Here is a tiny trained network, its code and every weight. The questions are about switching its units off for an input and a class, where a switched-off unit gives its printed mean instead of its output.

import numpy as np


def w(rows, s, z=0):
    codes = np.array(rows[::2]) - 128.0
    scale = np.full(codes.shape[1], s)
    scale[-1] = z or s
    return codes * scale


def norm(h):
    return h / np.sqrt((h * h).mean(-1, keepdims=True) + 1e-5)


def f(y):
    return y / 2 * (1 + np.tanh(0.7978845608 * (y + 0.044715 * y**3)))


def log_softmax(a):
    a = a - a.max(-1, keepdims=True)
    return a - np.log(np.exp(a).sum(-1, keepdims=True))


def net(x, mask):
    res = np.array(x, float).reshape(1, 4) / 4 @ E
    u = 0
    for l in range(3):
        y = f(norm(res) @ A[l][:, :-1].T + A[l][:, -1])
        res = res + np.where(mask[u : u + 14], y, B[l][:, -1]) @ B[l][:, :-1]
        u += 14
    return log_softmax(norm(res)[-1] @ U[:, :-1].T + U[:, -1])


A, B = {}, {}
E = w([
[123,154,127,137,187,196,131,106,174,228,237],'x0',
[227,123,105,49,220,61,63,157,172,155,98],'x1',
[221,138,152,130,57,56,253,106,176,129,181],'x2',
[176,150,119,216,204,175,169,121,168,51,103],'x3',
],0.011)
A[0] = w([
[145,124,161,50,44,115,61,144,43,171,190,2],'0.n0',
[123,193,106,111,95,124,98,137,141,97,147,36],'0.n1',
[202,151,79,52,189,94,83,66,169,127,92,31],'0.n2',
[48,135,144,116,97,206,206,91,62,133,105,69],'0.n3',
[93,247,119,156,160,131,95,149,152,150,172,71],'0.n4',
[53,93,167,196,73,155,191,127,135,141,127,56],'0.n5',
[120,115,97,108,103,92,101,88,107,155,160,57],'0.n6',
[158,177,167,179,181,144,166,147,198,35,136,85],'0.n7',
[149,163,108,94,77,76,133,113,62,61,70,60],'0.n8',
[183,148,84,32,185,74,122,190,136,178,92,58],'0.n9',
[87,148,151,43,42,82,60,74,112,177,150,13],'0.n10',
[149,125,202,111,63,22,180,73,198,143,179,34],'0.n11',
[126,131,122,130,136,112,122,149,79,95,62,87],'0.n12',
[130,160,173,147,127,150,113,142,174,253,189,81],'0.n13',
],0.007,0.0076)
B[0] = w([
[62,88,95,180,205,87,211,186,144,177,91,174],'0.n0',
[112,127,145,132,116,156,143,199,107,84,136,85],'0.n1',
[118,131,156,194,95,103,55,134,176,133,163,212],'0.n2',
[143,140,187,183,121,74,40,156,185,159,127,207],'0.n3',
[117,108,123,103,93,153,135,86,167,107,43,154],'0.n4',
[117,155,180,159,127,61,72,97,167,149,143,208],'0.n5',
[119,148,117,152,176,129,193,151,133,127,94,116],'0.n6',
[106,107,73,145,146,66,146,111,72,208,98,241],'0.n7',
[122,40,149,109,139,205,127,47,179,146,103,198],'0.n8',
[104,147,218,196,94,100,78,141,172,132,160,252],'0.n9',
[43,72,93,171,216,66,227,195,120,166,129,185],'0.n10',
[196,169,97,111,133,119,102,60,1,136,133,244],'0.n11',
[131,100,144,96,140,196,146,104,184,146,140,166],'0.n12',
[125,33,140,91,108,190,130,58,157,107,64,241],'0.n13',
],0.0097,0.0038)
A[1] = w([
[102,167,80,94,121,175,63,146,80,97,138,20],'1.n0',
[124,102,142,90,94,84,134,154,112,37,49,43],'1.n1',
[118,145,108,130,172,108,124,93,102,160,50,77],'1.n2',
[97,124,114,159,148,142,79,143,131,139,109,130],'1.n3',
[106,144,168,148,177,160,234,207,152,85,132,69],'1.n4',
[71,147,90,105,156,190,66,176,41,118,127,51],'1.n5',
[107,135,134,38,89,106,149,163,92,162,144,91],'1.n6',
[129,66,134,83,112,164,143,87,177,106,80,76],'1.n7',
[121,60,141,105,83,95,124,163,104,39,86,45],'1.n8',
[161,163,100,215,193,149,164,133,143,80,90,2],'1.n9',
[165,165,128,80,151,111,109,185,185,109,141,47],'1.n10',
[106,160,110,82,195,215,143,91,169,168,248,29],'1.n11',
[60,164,123,165,59,157,150,139,128,71,176,57],'1.n12',
[146,158,80,193,182,137,153,128,155,79,116,7],'1.n13',
],0.011,0.0068)
B[1] = w([
[144,175,143,109,130,126,138,125,74,106,150,148],'1.n0',
[127,127,138,90,119,210,150,133,185,165,63,194],'1.n1',
[126,109,103,157,142,122,98,102,101,134,144,187],'1.n2',
[178,128,133,108,119,88,178,78,81,97,179,253],'1.n3',
[123,80,55,161,118,120,65,115,126,101,173,132],'1.n4',
[171,186,164,68,177,115,165,91,58,102,168,207],'1.n5',
[97,135,69,133,143,152,153,172,125,149,119,161],'1.n6',
[120,100,62,120,120,171,107,96,135,102,155,195],'1.n7',
[124,118,142,110,110,180,158,93,177,171,120,186],'1.n8',
[56,91,111,119,164,68,209,182,132,208,132,197],'1.n9',
[85,172,175,136,90,94,100,133,150,141,86,149],'1.n10',
[128,79,148,79,85,176,154,140,157,93,8,225],'1.n11',
[135,198,183,136,124,99,81,170,170,177,102,170],'1.n12',
[67,124,114,113,175,100,185,172,117,192,144,168],'1.n13',
],0.012,0.0048)
A[2] = w([
[103,206,126,113,233,194,42,149,67,71,106,46],'2.n0',
[30,198,123,224,32,166,129,113,87,112,142,15],'2.n1',
[223,106,79,96,179,81,39,240,172,108,130,59],'2.n2',
[222,190,83,101,124,114,162,77,29,87,139,71],'2.n3',
[213,155,83,112,64,146,204,119,151,173,154,49],'2.n4',
[41,111,79,62,115,96,192,254,92,173,137,66],'2.n5',
[123,90,210,254,112,80,85,109,98,107,149,83],'2.n6',
[46,181,134,210,36,174,146,140,74,115,156,74],'2.n7',
[209,161,58,134,59,115,192,140,145,119,186,59],'2.n8',
[119,159,108,210,157,172,171,95,137,94,123,3],'2.n9',
[135,116,2,139,127,161,105,154,78,56,209,120],'2.n10',
[161,49,49,204,192,110,142,124,102,105,125,96],'2.n11',
[170,103,120,104,195,154,90,94,157,111,239,155],'2.n12',
[226,173,57,127,48,88,226,157,151,92,175,41],'2.n13',
],0.0091,0.0066)
B[2] = w([
[201,131,186,67,122,93,210,150,103,128,138,202],'2.n0',
[123,180,164,96,184,78,111,160,211,132,90,183],'2.n1',
[92,219,250,153,59,100,105,138,170,191,73,194],'2.n2',
[107,171,103,120,121,167,107,90,61,26,203,221],'2.n3',
[127,147,162,54,174,179,85,165,94,61,140,198],'2.n4',
[78,72,41,200,200,96,168,182,131,194,139,246],'2.n5',
[104,95,74,141,77,102,34,60,138,83,182,254],'2.n6',
[231,159,214,108,159,32,108,254,196,156,21,186],'2.n7',
[113,148,186,68,196,128,103,121,53,89,78,165],'2.n8',
[152,102,138,72,128,74,145,163,142,177,77,119],'2.n9',
[128,180,130,179,121,115,12,82,161,92,153,134],'2.n10',
[27,96,103,133,86,128,86,82,93,146,193,217],'2.n11',
[72,192,93,156,57,110,166,139,121,105,145,208],'2.n12',
[140,171,202,27,188,131,181,157,56,104,153,184],'2.n13',
],0.0087,0.0045)
U = w([
[124,167,211,163,106,49,69,136,210,155,109,159],'0',
[65,66,93,138,191,75,209,162,99,197,117,187],'1',
[181,165,180,65,156,132,177,97,29,75,147,185],'2',
[128,58,126,95,94,252,161,87,198,132,46,148],'3',
[105,98,53,181,100,133,85,90,104,68,200,187],'4',
[190,123,79,180,135,162,120,200,122,80,112,24],'5',
[206,137,72,201,126,180,123,182,117,104,127,2],'6',
[182,125,95,195,147,177,119,180,123,87,127,21],'7',
],0.016,0.005)

Each question gives the input, the list of numbers given to net, and the class t.
The units are the neurons (one row each of A and B). Each row of codes is followed by its name. A weight is (code - 128) times the scale printed after its matrix; where a second scale follows, it is the last column's (A, B and U).
mask holds one flag per neuron, layer by layer. A switched-off neuron (its flag False) gives its mean, the last column of its row in B, instead of its output. The means were averaged over made-up inputs and are rounded, as every weight is.
A unit's drop is (log p(t) with every unit on - log p(t) with that unit switched off) / (log p(t) with every unit on - log p(t) with every unit switched off).
The circuit of an input: a set's keep is (log p(t) with only the set's units on - log p(t) with every unit switched off) / (log p(t) with every unit on - log p(t) with every unit switched off). Starting from the 12 units with the biggest drops (on a tie, the unit counted first), units are removed one at a time, each time the one whose removal leaves the highest keep (on an exact tie, the one counted first), for as long as the keep stays at least 0.8.
units of the circuit, in order: the units of the circuit, biggest drop first
unit that matters most: the unit with the biggest drop
k most important neurons: the k neurons with the biggest drops, biggest first
k most important neurons of layer l: the k neurons of layer l with the biggest drops, biggest first
input [-2,2,-3,2], class 4: unit that matters most -> 1.n3
input [6,-3,-4,6], class 1: 3 most important neurons -> 1.n9; 1.n13; 0.n8
input [6,-5,3,2], class 3: 3 most important neurons -> 1.n11; 0.n13; 0.n9
input [8,-7,-5,8], class 1: 2 most important neurons -> 1.n9; 0.n9
input [4,-7,8,-4], class 2: 2 most important neurons of layer 2 -> 2.n13; 2.n4
input [-1,2,-3,-2], class 4: 3 most important neurons -> 0.n9; 1.n3; 0.n11
input [5,6,-7,-3], class 2: 2 most important neurons of layer 1 -> 1.n5; 1.n3
input [-3,-1,2,-2], class 4: 4 most important neurons -> 0.n8; 0.n11; 1.n7; 1.n11
input [5,2,5,0], class 2: 2 most important neurons -> 0.n11; 0.n8
input [5,-1,4,4], class 3: 3 most important neurons -> 1.n11; 1.n3; 0.n13
input [-8,7,0,-4], class 3: 3 most important neurons -> 1.n1; 0.n8; 1.n8
input [-4,-1,1,-3], class 3: 2 most important neurons -> 0.n8; 0.n7
input [1,3,2,-3], class 4: 2 most important neurons -> 2.n6; 0.n9
input [6,6,-4,5], class 0: units of the circuit, in order -> 2.n2
input [2,0,-2,-3], class 4: 2 most important neurons of layer 1 -> 1.n4; 1.n9
input [-8,2,2,6], class 3: 2 most important neurons -> 0.n8; 1.n1
input [-8,5,6,-2], class 3: 2 most important neurons -> 1.n1; 0.n8
input [-3,-2,-6,8], class 1: 2 most important neurons -> 1.n9; 1.n13
input [0,5,-6,2], class 2: 2 most important neurons of layer 2 -> 2.n0; 2.n3
input [5,1,5,6], class 1: units of the circuit, in order -> 1.n9
input [-6,-7,-7,-3], class 0: 2 most important neurons of layer 0 -> 0.n3; 0.n11
input [0,6,-1,8], class 1: 2 most important neurons of layer 1 -> 1.n9; 1.n13
input [-4,6,2,7], class 1: 3 most important neurons of layer 0 -> 0.n7; 0.n3; 0.n5
input [0,0,6,-5], class 2: 2 most important neurons of layer 1 -> 1.n9; 1.n13
input [8,-3,0,7], class 3: 2 most important neurons of layer 0 -> 0.n13; 0.n10
input [4,-7,7,-4], class 0: 2 most important neurons of layer 0 -> 0.n5; 0.n3
